Below are the code and all the weights of a small trained network. Each question names an input and a target symbol and asks about switching units off, where a switched-off unit gives its printed mean instead of its output.

import numpy as np


def w(rows, s, z=0):
    codes = np.array(rows[::2]) - 128.0
    scale = np.full(codes.shape[1], s)
    scale[-1] = z or s
    return codes * scale


def f(y):
    return np.maximum(y, 0)


def softmax(a):
    e = np.exp(a - a.max(-1, keepdims=True))
    return e / e.sum(-1, keepdims=True)


def log_softmax(a):
    a = a - a.max(-1, keepdims=True)
    return a - np.log(np.exp(a).sum(-1, keepdims=True))


def net(x, mask):
    ids = ['ΓΔΛΣΩβ'.index(c) for c in x.split()]
    T = len(ids)
    res = E[ids] + P[:T]
    u = 0
    for l in range(3):
        r = res
        for j in range(3):
            rows = slice(3 * j, 3 * j + 3)
            q, k, v = (r @ M[l][rows].T for M in (Q, K, V))
            z = softmax(np.where(np.tri(T) > 0, q @ k.T / 3**0.5, -1e9)) @ v
            o = O[l][rows]
            res = res + np.where(mask[u + j], z, o[:, -1]) @ o[:, :-1]
        u += 3
        y = f(res @ A[l][:, :-1].T + A[l][:, -1])
        res = res + np.where(mask[u : u + 4], y, B[l][:, -1]) @ B[l][:, :-1]
        u += 4
    return log_softmax(res[-1] @ U[:, :-1].T + U[:, -1])


Q, K, V, O, A, B = {}, {}, {}, {}, {}, {}
E = w([
[112,149,175,64,94,161],'Γ',
[188,62,214,102,48,116],'Δ',
[191,158,189,113,233,151],'Λ',
[66,46,67,162,133,213],'Σ',
[55,3,156,126,128,180],'Ω',
[167,135,113,213,149,11],'β',
],0.013)
P = w([
[158,150,109,88,106,123],'0',
[115,196,112,182,101,198],'1',
[197,92,113,189,180,194],'2',
[97,116,134,83,139,86],'3',
[62,207,133,185,99,155],'4',
[154,69,126,184,200,150],'5',
[69,90,153,77,146,44],'6',
[16,203,140,183,99,114],'7',
[132,35,139,173,214,103],'8',
[62,88,161,74,140,9],'9',
[56,201,154,205,69,68],'10',
],0.012)
Q[0] = w([
[65,127,65,7,130,136],'0.h1',
[100,215,98,59,3,176],'0.h1',
[106,118,103,1,170,177],'0.h1',
[57,186,52,70,53,121],'0.h2',
[102,213,109,42,120,199],'0.h2',
[130,126,124,149,196,110],'0.h2',
[141,120,85,94,150,64],'0.h3',
[142,159,169,162,156,136],'0.h3',
[64,198,147,110,161,44],'0.h3',
],0.009)
K[0] = w([
[94,117,61,99,105,215],'0.h1',
[126,218,124,144,63,185],'0.h1',
[94,130,81,81,172,181],'0.h1',
[240,183,156,167,92,86],'0.h2',
[175,100,78,117,38,167],'0.h2',
[124,125,119,93,176,124],'0.h2',
[56,143,138,194,191,166],'0.h3',
[163,119,117,146,123,124],'0.h3',
[106,143,254,64,199,105],'0.h3',
],0.01)
V[0] = w([
[25,137,104,37,204,138],'0.h1',
[154,67,134,114,141,65],'0.h1',
[53,190,132,132,167,217],'0.h1',
[133,97,13,60,169,166],'0.h2',
[104,141,203,91,147,185],'0.h2',
[158,194,107,153,118,175],'0.h2',
[113,151,149,166,90,161],'0.h3',
[209,1,38,159,88,79],'0.h3',
[203,132,186,169,172,152],'0.h3',
],0.005)
O[0] = w([
[240,52,152,140,101,37,4],'0.h1',
[1,172,113,78,157,187,216],'0.h1',
[184,95,60,76,65,7,10],'0.h1',
[29,174,153,50,185,232,69],'0.h2',
[184,106,210,231,177,75,177],'0.h2',
[106,63,154,49,129,96,64],'0.h2',
[143,81,15,64,154,173,138],'0.h3',
[191,70,104,58,125,43,201],'0.h3',
[210,42,166,241,127,102,205],'0.h3',
],0.0042,0.0028)
A[0] = w([
[141,87,194,38,113,135,77],'0.n1',
[167,70,34,110,255,137,2],'0.n2',
[108,74,98,227,33,160,57],'0.n3',
[100,197,138,93,189,71,132],'0.n4',
],0.0069,0.0056)
B[0] = w([
[129,253,232,106,181,55,242],'0.n1',
[63,112,167,62,139,18,196],'0.n2',
[62,212,213,177,129,254,255],'0.n3',
[122,224,136,98,184,74,209],'0.n4',
],0.0075,0.0024)
Q[1] = w([
[169,119,40,41,74,151],'1.h1',
[140,21,181,105,175,117],'1.h1',
[212,85,119,167,183,157],'1.h1',
[162,124,106,64,216,97],'1.h2',
[104,249,82,219,63,134],'1.h2',
[211,2,86,100,238,72],'1.h2',
[233,83,127,103,139,190],'1.h3',
[148,139,105,166,37,147],'1.h3',
[150,52,154,111,165,141],'1.h3',
],0.009)
K[1] = w([
[219,102,48,140,70,220],'1.h1',
[54,121,130,143,90,105],'1.h1',
[101,187,111,205,100,105],'1.h1',
[151,98,116,81,52,205],'1.h2',
[153,221,101,198,215,104],'1.h2',
[144,102,79,83,37,166],'1.h2',
[145,202,120,135,151,255],'1.h3',
[203,130,81,148,190,130],'1.h3',
[95,150,164,114,98,190],'1.h3',
],0.012)
V[1] = w([
[129,96,108,50,71,225],'1.h1',
[195,122,129,98,80,142],'1.h1',
[136,142,89,141,122,244],'1.h1',
[173,141,105,80,176,189],'1.h2',
[159,154,90,193,161,97],'1.h2',
[91,77,123,165,61,44],'1.h2',
[143,122,139,52,140,137],'1.h3',
[121,156,168,124,92,132],'1.h3',
[132,2,151,110,119,144],'1.h3',
],0.0078)
O[1] = w([
[103,99,218,197,150,98,21],'1.h1',
[69,86,141,109,160,32,88],'1.h1',
[108,168,209,212,157,61,2],'1.h1',
[136,194,107,132,65,144,105],'1.h2',
[59,210,144,56,254,140,109],'1.h2',
[121,93,226,181,227,46,103],'1.h2',
[119,124,70,109,152,143,130],'1.h3',
[130,126,154,93,186,165,178],'1.h3',
[157,69,96,93,90,182,143],'1.h3',
],0.0064,0.0071)
A[1] = w([
[186,255,128,103,153,85,115],'1.n1',
[142,140,60,124,115,19,94],'1.n2',
[111,146,159,77,177,108,5],'1.n3',
[77,119,73,167,157,168,80],'1.n4',
],0.0081,0.0021)
B[1] = w([
[108,71,134,109,138,207,254],'1.n1',
[97,171,145,151,79,251,163],'1.n2',
[180,139,98,136,100,141,177],'1.n3',
[137,120,65,148,171,91,220],'1.n4',
],0.012,0.004)
Q[2] = w([
[129,154,134,54,130,224],'2.h1',
[98,229,104,117,66,160],'2.h1',
[156,198,39,78,108,98],'2.h1',
[102,106,115,112,71,186],'2.h2',
[109,39,161,41,165,160],'2.h2',
[12,198,147,117,59,63],'2.h2',
[165,145,173,60,140,134],'2.h3',
[85,194,158,217,89,87],'2.h3',
[114,175,99,160,66,123],'2.h3',
],0.011)
K[2] = w([
[145,198,169,51,129,134],'2.h1',
[218,218,166,151,170,153],'2.h1',
[211,134,117,136,162,136],'2.h1',
[75,209,104,98,110,117],'2.h2',
[60,76,152,5,125,98],'2.h2',
[142,128,243,196,76,188],'2.h2',
[99,141,145,103,59,136],'2.h3',
[154,121,150,161,124,157],'2.h3',
[170,125,131,131,152,214],'2.h3',
],0.011)
V[2] = w([
[44,101,202,36,181,205],'2.h1',
[102,11,3,215,216,82],'2.h1',
[222,250,171,155,217,120],'2.h1',
[152,188,146,204,15,11],'2.h2',
[224,178,230,61,119,112],'2.h2',
[21,118,66,7,39,34],'2.h2',
[191,126,154,7,203,144],'2.h3',
[36,166,91,183,38,157],'2.h3',
[135,176,112,225,183,169],'2.h3',
],0.0045)
O[2] = w([
[106,122,72,199,86,176,240],'2.h1',
[78,212,92,166,130,199,72],'2.h1',
[106,98,65,6,143,140,90],'2.h1',
[110,70,95,86,127,199,2],'2.h2',
[51,125,98,174,48,69,127],'2.h2',
[105,179,196,254,145,187,133],'2.h2',
[152,178,202,95,63,173,172],'2.h3',
[146,114,181,162,149,106,123],'2.h3',
[136,118,47,74,242,202,104],'2.h3',
],0.0052,0.0077)
A[2] = w([
[148,165,202,10,96,106,216],'2.n1',
[109,69,147,173,89,89,27],'2.n2',
[186,122,144,104,95,10,146],'2.n3',
[125,75,209,89,69,136,250],'2.n4',
],0.011,0.0024)
B[2] = w([
[116,107,42,252,177,179,210],'2.n1',
[200,63,230,55,68,108,180],'2.n2',
[159,253,93,142,23,76,173],'2.n3',
[92,133,118,48,212,88,247],'2.n4',
],0.011,0.012)
U = w([
[80,144,108,182,182,139,200],'Γ',
[177,147,75,172,77,121,224],'Δ',
[254,44,21,160,135,170,2],'Λ',
[181,95,129,248,71,175,197],'Σ',
[162,81,86,77,116,156,60],'Ω',
[157,161,96,124,50,228,108],'β',
],0.0076,0.0027)

Each question gives the input, a string of symbols that net reads in full, and the target symbol t.
The units are the heads (3 rows each of Q, K, V and O) and the neurons (one row each of A and B). Each row of codes is followed by its name. A weight is (code - 128) times the scale printed after its matrix; where a second scale follows, it is the last column's (O, A, B and U).
mask holds one flag per unit, layer by layer, with each layer's heads first. A switched-off unit (its flag False) gives its mean, the last column of its rows in O or B, instead of its output. The means were averaged over made-up inputs and are rounded, as every weight is.
A unit's drop is (log p(t) with every unit on - log p(t) with that unit switched off) / (log p(t) with every unit on - log p(t) with every unit switched off).
The circuit of an input: a set's keep is (log p(t) with only the set's units on - log p(t) with every unit switched off) / (log p(t) with every unit on - log p(t) with every unit switched off). Starting from the 12 units with the biggest drops (on a tie, the unit counted first), units are removed one at a time, each time the one whose removal leaves the highest keep (on an exact tie, the one counted first), for as long as the keep stays at least 0.8.
units of the circuit, in order: the units of the circuit, biggest drop first
unit that matters most: the unit with the biggest drop
k most important neurons: the k neurons with the biggest drops, biggest first
k most important neurons of layer l: the k neurons of layer l with the biggest drops, biggest first
heads that matter: for each layer, one digit per head in row order, 1 if its drop is at least 0.15 and else 0, layers parted by /
input Γ Λ Σ, target Γ: 2 most important neurons	0.n2, 1.n4
input Δ Λ Δ Δ Γ Γ Δ Σ Σ, target Γ: units of the circuit, in order	1.n4, 2.h1, 0.n2
input Λ Σ Γ Ω Δ Δ Δ Ω, target β: unit that matters most	1.h2
input Δ Δ Γ Δ Σ, target Λ: heads that matter	000 / 000 / 011
input Γ Λ Σ Δ Δ Δ Λ Γ Λ, target Δ: heads that matter	000 / 100 / 010
input Δ Δ Γ, target Ω: 2 most important neurons of layer 0	0.n1, 0.n4
input β Δ Δ Δ Ω Σ Ω Γ Σ Δ, target Δ: 4 most important neurons	2.n3, 0.n1, 1.n1, 2.n4
input Σ Ω Ω Ω Λ Δ Δ Ω Σ, target Σ: units of the circuit, in order	2.n4, 1.h1
input Λ Δ Δ Δ Ω Λ, target Σ: units of the circuit, in order	1.h1, 2.n4
input Δ Λ Σ Δ β Γ, target Λ: units of the circuit, in order	1.h2, 2.n1, 1.h1, 2.h1
input Λ Γ Δ Δ Δ Ω Ω Γ Δ Ω Σ, target β: 4 most important neurons	0.n3, 2.n1, 1.n1, 2.n4
input Ω Γ Δ β Ω Ω Δ Ω Δ, target Σ: units of the circuit, in order	1.h1, 2.h1
input Ω Ω Δ Ω Γ Δ β, target β: 3 most important neurons	1.n2, 0.n4, 2.n4
input Ω β β Δ Σ Ω Σ, target Σ: units of the circuit, in order	2.h1, 2.n4, 1.h1
input Γ Ω Ω β Δ Δ Δ Λ Δ Δ Δ, target β: unit that matters most	1.h2
input Σ Δ Δ Δ Γ, target Δ: 4 most important neurons	2.n3, 1.n1, 0.n3, 1.n2
input Δ Ω β Ω Λ, target β: 3 most important neurons	1.n1, 2.n4, 2.n1
input β Σ Ω Δ Γ β Λ Δ Δ Σ Δ, target β: 3 most important neurons	0.n4, 0.n1, 1.n1
input Δ Δ Δ Ω Σ Σ Ω Σ, target Λ: 2 most important neurons	1.n4, 0.n3
input β Ω Δ Λ, target Λ: heads that matter	000 / 000 / 000
input Δ Ω Δ, target Σ: units of the circuit, in order	1.h1
input Σ Δ Ω Δ Γ Σ Σ Δ, target Ω: 2 most important neurons of layer 2	2.n4, 2.n2
input Ω Δ Σ Λ Δ Ω, target Σ: units of the circuit, in order	2.h1, 2.n4, 1.h1
input Δ β Γ Γ Ω Δ Δ Ω Λ, target Σ: units of the circuit, in order	2.n4, 1.h1
input Δ Ω Ω Δ, target Δ: 4 most important neurons	2.n3, 0.n1, 2.n4, 1.n1
input Δ Δ Λ Λ, target Λ: 3 most important neurons	2.n1, 0.n4, 1.n1
input Δ Ω Δ β β Δ Δ β Σ Γ, target Γ: unit that matters most	2.n4
input Δ Δ Λ, target Δ: 3 most important neurons	2.n3, 0.n2, 1.n1
